Known rows:
k704: [-24   6 -18  20   9   5   3  -1  -8 -19  14 -10   4  18  17 -10  -2  21
  18  10 -12 -20   7  15  24  27  -6 -19  -3   4 -25  -4   7  -1   6   2
   1]
k662: [-10 -12 -14  -7  12  10  11   1   0  16 -19  20  -6  14 -18  -1  -2  15
   9  -6  -6  23  21  -3 -22  -6  -2   7  -9  -6  36 -27  24   6   1 -17
 -10]
k50: [  3  -7  -3 -39 -34 -17  18 -34  -6 -15   6  -3  -1 -10  12  34  16   7
  31  -3   9 -22 -21  28 -32 -33   9  29 -22  -5  -9  11  22  30  -9  27
   6]
k556: [-10  17   5  20  10   6  -4  17  12  -5   5 -24  -7   2   4   4   8  13
  -3  -9 -13  -8  17   7  38  30   3  -8  28  -5 -27  12 -11  -5   3  -9
 -12]
k124: [-16   8  -9   5   7  10   2   6   5  -3  11 -11  -5  13   5   3  10   3
   8  -3  -8 -11  10  10  20  13   2  -4   8  -4 -20  -3  -4  -1  -3  -7
 -15]
k970: [ -4  -6  -1 -10 -17  13  16   2 -33 -22  17   2  19  -8 -13  24  13 -26
  23 -16  -8  -3 -19  13 -22   0  11  38   7  -8   0  -6  -5  27   3  20
  22]
k309: [-18   6 -16  21   6   1   3  -1  -6 -21  12  -7   3  19  15 -13   3  16
  21   8 -13 -24   7  13  27  25  -8 -22  -3   2 -22  -7   7  -2   8   1
   2]
k960: [ 14   3  11   4  -1   4  -1   9 -19  -1   0   8  17  -4 -10  -4 -11 -18
 -18  -5   2  11   0 -20  -3   7   3   8   6  13  18   6 -12  -3   7   5
  18]
k674: [-11  13  -4   5   0   3  -6   3  11  -3  -5 -22 -15  -1   2   9   6  -3
  17  -6 -12  -6   5  10   8  17   4 -13  15 -21 -14  -4   2 -13   4 -22
 -16]
k611: [  8 -13  -6 -22  -9  -7   2 -14  -8  10 -27  20 -15  -8 -17  -5  -5   6
  15  13   8  12  -3 -15 -49 -26  -2   4 -19 -10  30 -28  30  -1   0   4
  -1]
k176: [  3   0 -11 -19 -20   6  10  -9 -22  -9   0   2  -5 -12  -2  13  11 -13
  37  -1  -1   5  -7  -1 -39 -14   8  12  -1 -18   9 -27  21  16  11   4
   4]
k840: [ -2  -6 -10  -4  -2  13   7   1 -14   6  -6  12   2  -2 -17  -5   2  -7
   9  -2  -2   6   7 -12 -16   0   7  10   3  -8  10 -20  10   9   2  -2
  -2]
k607: [  4  -1  -9  -2  -3   9   0   4 -14  -1  -7   6  -9  -5 -16  -3   3  -7
  15   4  -3  13   5  -9 -30  -5   1  -2   3 -13  13 -32  16  -2  15  -4
   1]
k381: [ -5  -2  -2 -20 -22  -6  13 -20  -9 -16  21  -9  12  -2  13  25  12 -15
  17 -14  -3 -14 -16  32 -12 -11  13  26  -7   2 -13  18  -3  26 -10  15
  12]
k851: [ 15  -2  12   7  11  -2  -5  14   0  18  -7  11   0  10 -10  -4 -17   3
 -24  -9   3  18  12 -17 -13  11   3  -9   5  18  26   2   1 -15   6 -15
   4]
k702: [-17   9  -3  18  11  12  -5  12   8  -6  10 -18   3  13   7   1   5  -4
  -9  -6  -9 -11   9  16  44  21  -1  -6  15   4 -19  12 -26  -4   2 -13
 -12]
k911: [-14   8  -7   4   7  13   0   3   5  -1  10 -10  -6  10   9   0   9   5
   7  -2 -10 -11   8  13  18  11   3  -5  10  -3 -20  -1  -8   3  -1 -12
 -15]
k391: [ 23  -9  11  -7   7  -7  13  -4  -4  10 -10  14  -9  -8  -8 -10  -2  15
  -4   4   5  21   2 -11 -21 -13   6  17  -7  -6  22  -6  -7   8   3  15
  21]
k820: [-18   8  -6  11   5   9   3   7   8  -7   3 -15  -4   1   6   7  12  13
   4   0  -4  -8   9   7  22  17  -3  -5  10  -7 -19   0  -4   1   3  -3
 -11]
k484: [ 10  -8  -4  -4   0   1   4  -2  -5  13 -16  17   0  -5 -14  -9 -10   1
  -3   3   4  12   1 -20 -17  -6   2  -3  -8   1  18  -8  10  -1  -6   1
   0]

Facts:
k531: ω k702; Ξ k392; γ flolal
k506: ω k100; γ puni
k570: ω k186; Ξ k392; γ flolal
k898: ω k700; Ξ k668 k570; γ grunil
k970: ω k464; Ξ k169; γ brigros
k169: ω k545; Ξ k494 k466; γ zovo
k186: ω k139; γ zovo
k224: ω k435; Ξ k392; γ zovo
k668: ω k901; Ξ k466; γ grunil
k942: Ξ k658 k986; γ grunil
k562: γ puni
k29: ω k524; Ξ k261; γ namal
k88: ω k50; Ξ k391 k636; γ zovo
k249: ω k129; γ grunil
k737: ω k151; Ξ k708; γ zovo
k170: ω k54; Ξ k363 k582; γ flolal
k62: ω k19; γ brigros
k901: ω k316; Ξ k129; γ puni
k416: ω k502; γ brigros
k840: ω k471; Ξ k898; γ zovo
k700: ω k775; Ξ k57 k668; γ namal
k636: ω k911; Ξ k57 k363 k545 k392 k9; γ brigros
k624: ω k29; Ξ k582 k392; γ brigros
k784: ω k343; Ξ k392; γ namal
k911: γ zovo
k432: Ξ k169; γ grunil
k775: ω k564; Ξ k392; γ flolal
k704: ω k309; γ namal
k573: Ξ k408 k484 k668 k711; γ grunil
k325: ω k624; Ξ k343; γ zovo
k851: ω k662; Ξ k570; γ zovo
k143: Ξ k261; γ puni
k844: ω k639; γ flolal
k564: ω k668; γ puni
k137: ω k531; γ puni
k217: ω k636; Ξ k108 k494; γ puni
k3: ω k844; Ξ k9; γ namal
k343: ω k376; Ξ k851; γ zovo
k381: Ξ k744; γ puni
k661: ω k902; γ zovo
k53: ω k380; γ zovo
k607: Ξ k898; γ grunil
k204: ω k515; Ξ k57 k570; γ flolal
k331: ω k487; γ brigros
k54: ω k674; γ puni
k884: ω k704; γ puni
k762: ω k495; Ξ k392; γ puni
k25: Ξ k363 k392; γ puni
k960: ω k661; Ξ k515; γ puni
k785: ω k573; Ξ k489; γ namal
k545: ω k898; Ξ k57 k392; γ puni
k574: ω k772; Ξ k918; γ grunil
k261: ω k408; γ grunil
k658: ω k53; Ξ k151; γ zovo
k487: ω k738; γ brigros
k966: ω k480; Ξ k392; γ namal
k72: ω k62; Ξ k57 k570; γ zovo
k129: γ puni
k108: ω k629; Ξ k531; γ flolal
k76: ω k960; Ξ k531 k515; γ grunil
k435: ω k998; Ξ k744; γ puni
k78: ω k176; γ flolal
k235: ω k724; Ξ k636; γ namal
k380: ω k506; Ξ k88; γ namal
k245: ω k292; Ξ k392; γ flolal
k880: ω k466; Ξ k582; γ flolal
k430: Ξ k363; γ puni
k52: ω k354; Ξ k72; γ namal
k639: γ grunil
k494: ω k181; γ zovo
k122: ω k331; Ξ k25 k53; γ namal
k613: ω k489; γ brigros
k297: ω k350; Ξ k392; γ namal
k350: ω k928; Ξ k392 k494; γ flolal
k738: ω k880; Ξ k570 k197; γ zovo
k928: Ξ k737; γ puni
k363: Ξ k570 k392 k494; γ namal
k977: ω k451; Ξ k292 k711 k851; γ puni
k534: ω k224; γ puni
k19: γ flolal
k292: ω k840; γ zovo
k408: ω k970; Ξ k392; γ zovo
k611: ω k432; Ξ k57 k960 k392; γ grunil
k443: ω k325; Ξ k57 k186; γ zovo
k504: ω k582; Ξ k151; γ zovo
k459: ω k204; Ξ k9 k316; γ grunil
k181: ω k751; Ξ k129 k197; γ zovo
k489: ω k394; Ξ k466; γ zovo
k422: Ξ k129 k363; γ namal
k708: ω k9; γ grunil
k57: ω k26; Ξ k392; γ zovo
k820: ω k167; γ namal
k394: ω k217; Ξ k76; γ zovo
k707: ω k78; Ξ k129 k392; γ namal
k662: ω k57; Ξ k708 k57; γ zovo
k316: ω k238; γ puni
k998: ω k785; Ξ k53; γ puni
k238: ω k986; Ξ k964; γ namal
k151: ω k122; Ξ k143; γ grunil
k964: ω k407; Ξ k404; γ namal
k951: ω k737; Ξ k960 k169 k316; γ brigros
k391: ω k658; Ξ k297 k515; γ flolal
k466: ω k280; γ grunil
k471: ω k494; γ zovo
k451: Ξ k57 k72; γ grunil
k860: ω k392; γ brigros
k751: ω k784; γ puni
k918: ω k25; Ξ k292 k170; γ puni
k772: ω k124; Ξ k636; γ grunil
k828: ω k459; γ zovo
k744: Ξ k494; γ grunil
k255: Ξ k884; γ brigros
k309: ω k255; γ namal
k502: ω k860; γ namal
k354: ω k366; γ puni
k464: ω k942; Ξ k325; γ zovo
k711: ω k667; γ puni
k724: γ zovo
k794: ω k249; Ξ k661 k556; γ grunil
k176: Ξ k88 k432; γ grunil
k26: ω k422; Ξ k245; γ zovo
k556: ω k170; γ namal
k197: ω k977; Ξ k392; γ brigros
k629: ω k443; Ξ k711 k76; γ zovo
k404: ω k611; γ grunil
k50: ω k918; Ξ k430 k744 k901 k494; γ namal
k702: γ puni
k484: ω k613; Ξ k25 k72; γ zovo
k480: ω k570; Ξ k3; γ flolal
k9: ω k484; Ξ k169 k515; γ flolal
k559: ω k820; γ namal
k392: ω k559; γ flolal
k667: ω k391; Ξ k129; γ zovo
k139: ω k52; Ξ k772; γ namal
k524: ω k851; γ grunil
k495: ω k707; γ namal
k407: ω k711; Ξ k744; γ grunil
k515: ω k504; Ξ k392; γ namal
k582: ω k108; Ξ k197; γ zovo
k986: ω k884; Ξ k392; γ namal
k167: ω k197; Ξ k966 k197; γ namal
k401: Ξ k574 k392; γ grunil
k100: ω k556; Ξ k762; γ brigros
k376: ω k404; Ξ k702; γ brigros
k476: ω k72; Ξ k977 k515; γ flolal
k366: ω k261; Ξ k784 k636; γ grunil
k902: ω k297; Ξ k297; γ brigros
k674: ω k534; γ grunil
k280: ω k169; γ brigros
k124: ω k235; γ zovo

Rows:
No name comes twice in this set of rows, the named rows included.
[-29  -3 -26   0  15  15   4   2  11  -7  -3  -7  -1  13  -7   4  17   8
  17  -9 -14 -13   5  28  32   2  -7  19  -2 -12 -15  -7  -2  12  -8  -1
 -10] : k376
[ 10   7  11  16  11   6  -7  19  -1  12  -3   3   0   3  -4 -13 -12  -3
 -19  -1   0   7  11 -16   3  16   2 -12  12   4   9  -2 -13 -15   2 -12
  -2] : k186
[ 15  13  27 -23 -27 -10  24 -16  -7 -12  18 -21 -20  -3  13  20  14   8
  22  -2   1 -11 -18  35 -30 -35  12  21   3  -7 -16  -5  -2  14  10  22
  10] : k407
[ -8  14   1  12  12  14  16  11   9   1   4 -20 -19   6   9  -8  14  35
   4  -3  -9  -5  18  18  30   8  -1   3  20 -11 -27  -6 -13   2   9   4
  -9] : k964
[ 56  10  73  40   6 -39 -31  35   4  14  10  -4  16  -9  16 -24 -46 -26
 -77   4  24  16  -9 -45  12  29   7 -36  21  40  18  53 -45 -52   6  -8
  41] : k392
[ -7   4  -8   9  -1  10   0   1  12  -1   2  -8 -13  -3   0  -9  11  -3
   7   6  -7 -17   3   4  30  11   6  -1  12 -15 -33  -3 -13   0  -5   0
 -18] : k828
[  5   0  -6 -15 -27  13  10 -11 -23 -15  -1   6 -10 -21 -18  -1   9 -25
  37   9  -4   0 -11  -9 -32 -12  11  20   5 -29  -5 -28  11  11   6  17
   1] : k459
[  6  -8 -14 -12   0   2  -1  -5  -5   9 -28  21 -11  -4 -20  -7  -4   7
  15  13   3  14   5 -19 -36 -18  -7  -2 -12 -12  28 -33  25  -5   1  -6
  -9] : k451
[ 13  -6   4  -6  -5   4   1   2  -9   7   2   8  10  -4  -9  -1   0 -10
  -4   0   4   9  -1 -20 -19  -4   6   1   2   5  10  -5   0   2   5   2
   7] : k88
[ 27   6  30  -5 -15 -22  -5  -1  -4  -2   1   1   9 -11   8   3 -16  -4
 -21  -2  19   3 -13 -15 -25  -9   7  -3  -2  18   9  30  -1  -8  -1  13
  17] : k363
[ 18  11  25  12   5  -1   0  17   6  11   8 -13 -10  10  10 -13  -8   4
 -25  -5   0   2   5   3  16   8   6 -10  19  12 -15  15 -29 -16   4  -1
  -1] : k53
[ 10  -2  22 -22 -12 -18  23 -20  15  10  -4  -4 -20   3  16   6   3  27
   1   4   3  -9  -5  29  -7 -37   8  17 -14   8 -17  10  -1   9  -9  15
  -2] : k667
[  8  -1  10   4   2 -18   1 -12  -1  -3  -6  13   9   5  10 -19 -29  24
 -14  16   7 -11  -1 -15  -8   1 -10 -28 -23  23   9   5  20 -17  -6   8
  16] : k986
[ 23  13  32  28  12  15   1  32 -10   4   1   4   5   0 -14 -25 -13  -5
 -36 -10  -1  17  12 -15  14  20   3   0  28  19  11   4 -45 -10  10  -1
  17] : k711
[ 17  -6  17  -2  -4 -18  -4  -9   0   1   0   7   0 -19   0  -1  -5  -7
  -7   6   6   1 -15 -16  -7  -6   9   6  -4  -4   4  20  -7  -4  -6  13
  17] : k108

Now the same objects, written a new way:
Known rows:
k238: [ -7  -3  44   1   7 -14  -4   7  17  17  -4   2   5  -7  -5]
k844: [  1  -6 -28  17   2   8  -8  -5  -9  14  -2 -24  13  -4  -6]
k19: [ -3 -10 -43  16   0  12   6  -5 -10  10   1 -23  16   1  -6]
k928: [-11  -5  23   7   0   1  21  11  22   3  10   5   4   3  -6]
k3: [ -9  -1  54   9  -3 -16   1  -5  18  10   5   5   5 -11  -9]
k964: [ -6   1  41   6   3  -7  -4   6  16   8  -1   2   9 -11  -7]
k29: [  4   7  31  14  17 -16  -9   8  17   1  14   4  12 -11  -8]
k309: [  7  -4 -19  14  -2  -3  -5   8   7  13   4 -25  21  -5  -7]
k762: [ 15  -9   0   9   6   5 -11 -35  40  -8   0  13   1  21  -6]
k176: [-9 -3 21  7 -3  6 19  1 20  7 17  9 11  4 -6]
k582: [ 11   8  32   9  22  -3 -13   6   7   3   3  15  16  -7  -5]
k122: [ -5  -1  43   3   5 -13  -4   8  17  13  -4   3   7  -6  -5]
k534: [ -8  -2  -9  21  -1  15  -8  12  18  14  12 -32  21 -16  -7]
k562: [  3  -4 -32  16  -5   6  12  13  12   9  15 -27  14   3  -6]
k661: [ 12  -1 -11  14  -1   2 -14  -2  -1  15   2 -24  25  -7  -7]
k724: [  9 -10 -29  14  -2   9   5   0  -1  10   4 -20  33   2  -8]
k331: [  8  -3 -14  10   1  -6 -10   4   1  23   2 -24  18  -3  -5]
k570: [  4 -12  11   1  11  10 -24 -36  12 -10 -25  14   0  38  -5]
k524: [ 15   9 -29  22  13   1 -10   7  11  10  31 -25  21   0  -6]
k376: [-1  3 43  5 -8 -2 -5 -2  5  8 -9 11  5 -2 -8]

Rows:
No name comes twice in this set of rows, the named rows included.
[  8 -17  -6   1  15  -2 -19 -49  19   9 -17  12  -7  22  -2] : k775
[ 27   6 -28   8  -7  17 -17  21 -11   9 -21  -4  21  -8  -7] : k494
[ -8  -1 -11  19  -1  23 -12   7  16  19  17 -29  30 -14  -6] : k674
[  7   1  25  -4  11  -4  -8  16   4  24 -21  26   5 -17  -1] : k169
[  1   6  20   5   7   9  -1  28  18   6  -6  16   0 -10  -4] : k217
[ 14   9 -23   0   9  34   3  52   9   4 -13  38  17  -8   1] : k744
[ 12  -7   9   5   4  -1 -16 -18  28  -2 -11  15  11   8  -6] : k707
[-11  -1  64  14  -7 -15  10 -23  29  13  21   5 -14 -12 -11] : k960
[ 18 -10   5   5   7   6 -21 -39  27  -6 -13  20  14  19  -6] : k197
[  4   2  43   3   5  -2  -8   4   5  11  -7  14  12 -13  -6] : k489
[-14   0  40  10   5   3   1  10  23   9   7   1   5 -12  -6] : k998
[  6   7  16   2   9   7  -8  35  11   6 -21  21  13 -17  -3] : k50
[  0   3  47   6  -5  -3  -2  -5   7  11 -10  17  -1 -11  -9] : k970
[ -9   4  24   7   9  19  -5  34  20   8  -7  13   8 -20  -3] : k435
[  5  -4 -39  15  -7  15  12   7  11  11  20 -22  28   8  -6] : k639

